Below is a small trained network, with its code and all its weights. Each question gives an input and a class and asks what happens when units are switched off, that is, made to give their printed mean instead of their output.

import numpy as np


def w(rows, s, z=0):
    codes = np.array(rows[::2]) - 128.0
    scale = np.full(codes.shape[1], s)
    scale[-1] = z or s
    return codes * scale


def norm(h):
    return h / np.sqrt((h * h).mean(-1, keepdims=True) + 1e-5)


def f(y):
    return y / 2 * (1 + np.tanh(0.7978845608 * (y + 0.044715 * y**3)))


def log_softmax(a):
    a = a - a.max(-1, keepdims=True)
    return a - np.log(np.exp(a).sum(-1, keepdims=True))


def net(x, mask):
    res = np.array(x, float).reshape(1, 8) / 4 @ E
    u = 0
    for l in range(4):
        y = f(norm(res) @ A[l][:, :-1].T + A[l][:, -1])
        res = res + np.where(mask[u : u + 5], y, B[l][:, -1]) @ B[l][:, :-1]
        u += 5
    return log_softmax(norm(res)[-1] @ U[:, :-1].T + U[:, -1])


A, B = {}, {}
E = w([
[126,126,128,127,126,127],'x0',
[126,126,127,125,126,129],'x1',
[134,95,175,1,42,66],'x2',
[233,68,89,207,79,43],'x3',
[202,106,183,111,207,128],'x4',
[129,127,130,130,128,132],'x5',
[130,128,129,127,127,129],'x6',
[202,145,78,86,107,200],'x7',
],0.006)
A[0] = w([
[91,195,100,53,163,119,193],'0.n1',
[149,106,164,168,79,179,71],'0.n2',
[120,183,188,129,129,193,105],'0.n3',
[210,181,253,166,166,154,113],'0.n4',
[199,117,109,177,84,73,249],'0.n5',
],0.0071,0.0021)
B[0] = w([
[115,37,159,156,95,207,173],'0.n1',
[134,103,35,72,183,74,126],'0.n2',
[123,52,128,140,112,142,150],'0.n3',
[51,92,8,75,139,46,171],'0.n4',
[35,69,178,104,130,254,253],'0.n5',
],0.0079,0.0049)
A[1] = w([
[220,217,186,142,146,118,2],'1.n1',
[131,164,205,161,112,45,147],'1.n2',
[240,127,199,104,255,96,92],'1.n3',
[245,13,100,246,31,65,60],'1.n4',
[62,41,154,122,76,199,186],'1.n5',
],0.0065,0.0017)
B[1] = w([
[110,182,95,127,110,196,110],'1.n1',
[118,121,176,193,140,127,127],'1.n2',
[84,71,48,35,157,67,130],'1.n3',
[1,212,197,45,186,240,154],'1.n4',
[189,45,134,199,151,122,255],'1.n5',
],0.0084,0.0076)
A[2] = w([
[51,154,31,124,88,72,8],'2.n1',
[61,152,69,188,2,144,55],'2.n2',
[185,150,175,101,48,73,11],'2.n3',
[223,165,98,61,101,211,185],'2.n4',
[184,205,93,219,175,126,13],'2.n5',
],0.0098,0.0013)
B[2] = w([
[120,245,91,63,121,142,123],'2.n1',
[139,51,98,18,208,48,254],'2.n2',
[203,147,168,106,146,120,151],'2.n3',
[53,167,65,236,92,87,247],'2.n4',
[206,157,191,126,154,129,192],'2.n5',
],0.011,0.0026)
A[3] = w([
[122,139,178,74,1,112,117],'3.n1',
[117,154,108,154,224,168,98],'3.n2',
[215,11,144,210,117,104,116],'3.n3',
[62,147,234,148,139,44,140],'3.n4',
[28,179,174,59,94,249,3],'3.n5',
],0.0092,0.0019)
B[3] = w([
[228,143,234,209,212,111,142],'3.n1',
[175,116,216,78,36,79,177],'3.n2',
[98,255,106,59,127,140,254],'3.n3',
[173,150,1,191,77,166,160],'3.n4',
[86,58,154,125,149,242,133],'3.n5',
],0.01,0.0097)
U = w([
[62,43,180,131,150,238,81],'0',
[111,40,80,44,171,14,107],'1',
[253,164,239,161,144,90,62],'2',
[129,177,94,114,141,129,254],'3',
[103,147,35,255,105,97,39],'4',
[107,177,118,102,126,117,200],'5',
[114,167,112,101,136,119,144],'6',
],0.0088,0.0028)

Each question gives the input, the list of numbers given to net, and the class t.
The units are the neurons (one row each of A and B). Each row of codes is followed by its name. A weight is (code - 128) times the scale printed after its matrix; where a second scale follows, it is the last column's (A, B and U).
mask holds one flag per neuron, layer by layer. A switched-off neuron (its flag False) gives its mean, the last column of its row in B, instead of its output. The means were averaged over made-up inputs and are rounded, as every weight is.
A unit's drop is (log p(t) with every unit on - log p(t) with that unit switched off) / (log p(t) with every unit on - log p(t) with every unit switched off).
The circuit of an input: a set's keep is (log p(t) with only the set's units on - log p(t) with every unit switched off) / (log p(t) with every unit on - log p(t) with every unit switched off). Starting from the 12 units with the biggest drops (on a tie, the unit counted first), units are removed one at a time, each time the one whose removal leaves the highest keep (on an exact tie, the one counted first), for as long as the keep stays at least 0.8.
circuit, biggest first: the units of the circuit, biggest drop first
unit that matters most: the unit with the biggest drop
top k neurons: the k neurons with the biggest drops, biggest first
k most important neurons of layer l: the k neurons of layer l with the biggest drops, biggest first
input [7,-1,2,4,1,8,-1,-5], class 6: circuit, biggest first => [3.n3]
input [6,6,-6,-1,2,3,-4,5], class 2: top 3 neurons => [2.n5; 3.n2; 0.n5]
input [-4,-8,-6,-5,8,-5,-4,3], class 1: top 3 neurons => [0.n5; 1.n3; 3.n3]
input [4,0,8,-6,0,5,0,8], class 2: circuit, biggest first => [3.n1; 0.n5]
input [7,5,-5,-3,-4,-2,-7,-8], class 4: top 2 neurons => [3.n4; 1.n5]
input [3,6,-2,4,2,-1,-1,-2], class 3: top 2 neurons => [3.n3; 0.n5]
input [-5,-1,7,8,-7,5,-2,-6], class 0: circuit, biggest first => [1.n4; 3.n5]
input [5,8,0,2,4,-2,-1,-2], class 3: top 4 neurons => [3.n3; 0.n5; 2.n2; 1.n4]
input [3,-6,-3,-6,-7,6,7,-4], class 1: circuit, biggest first => [2.n2; 0.n5]
input [1,-2,-8,-4,3,-7,-1,-6], class 2: circuit, biggest first => [3.n2; 0.n5]
input [2,4,6,0,3,6,1,-6], class 2: top 3 neurons => [3.n1; 2.n3; 2.n4]
input [-8,-7,-7,-5,-8,-5,1,-3], class 1: circuit, biggest first => [2.n2; 0.n5; 3.n3]
input [-2,-3,0,5,-8,0,8,-3], class 1: top 3 neurons => [2.n2; 0.n5; 0.n1]
input [0,-7,-7,1,5,-4,-1,0], class 2: top neuron => [3.n2]
input [3,0,-1,0,-5,-3,-1,-8], class 4: 2 most important neurons of layer 1 => [1.n2; 1.n5]
input [-5,-6,-5,-4,8,-3,8,-8], class 1: circuit, biggest first => [1.n3; 0.n5]
input [6,-1,-8,-2,5,-8,0,5], class 2: top 3 neurons => [3.n2; 3.n3; 2.n5]
input [-1,4,5,1,1,-5,6,-8], class 4: top 2 neurons => [3.n4; 1.n2]
input [-7,5,-8,4,-8,0,-4,-6], class 1: top 3 neurons => [2.n2; 1.n5; 3.n3]
input [6,8,2,-8,-4,-7,0,5], class 0: unit that matters most => 0.n1
input [-2,-3,3,0,4,0,-5,8], class 4: 2 most important neurons of layer 2 => [2.n4; 2.n2]
input [-2,1,-5,4,8,-5,6,2], class 1: 2 most important neurons of layer 1 => [1.n3; 1.n5]
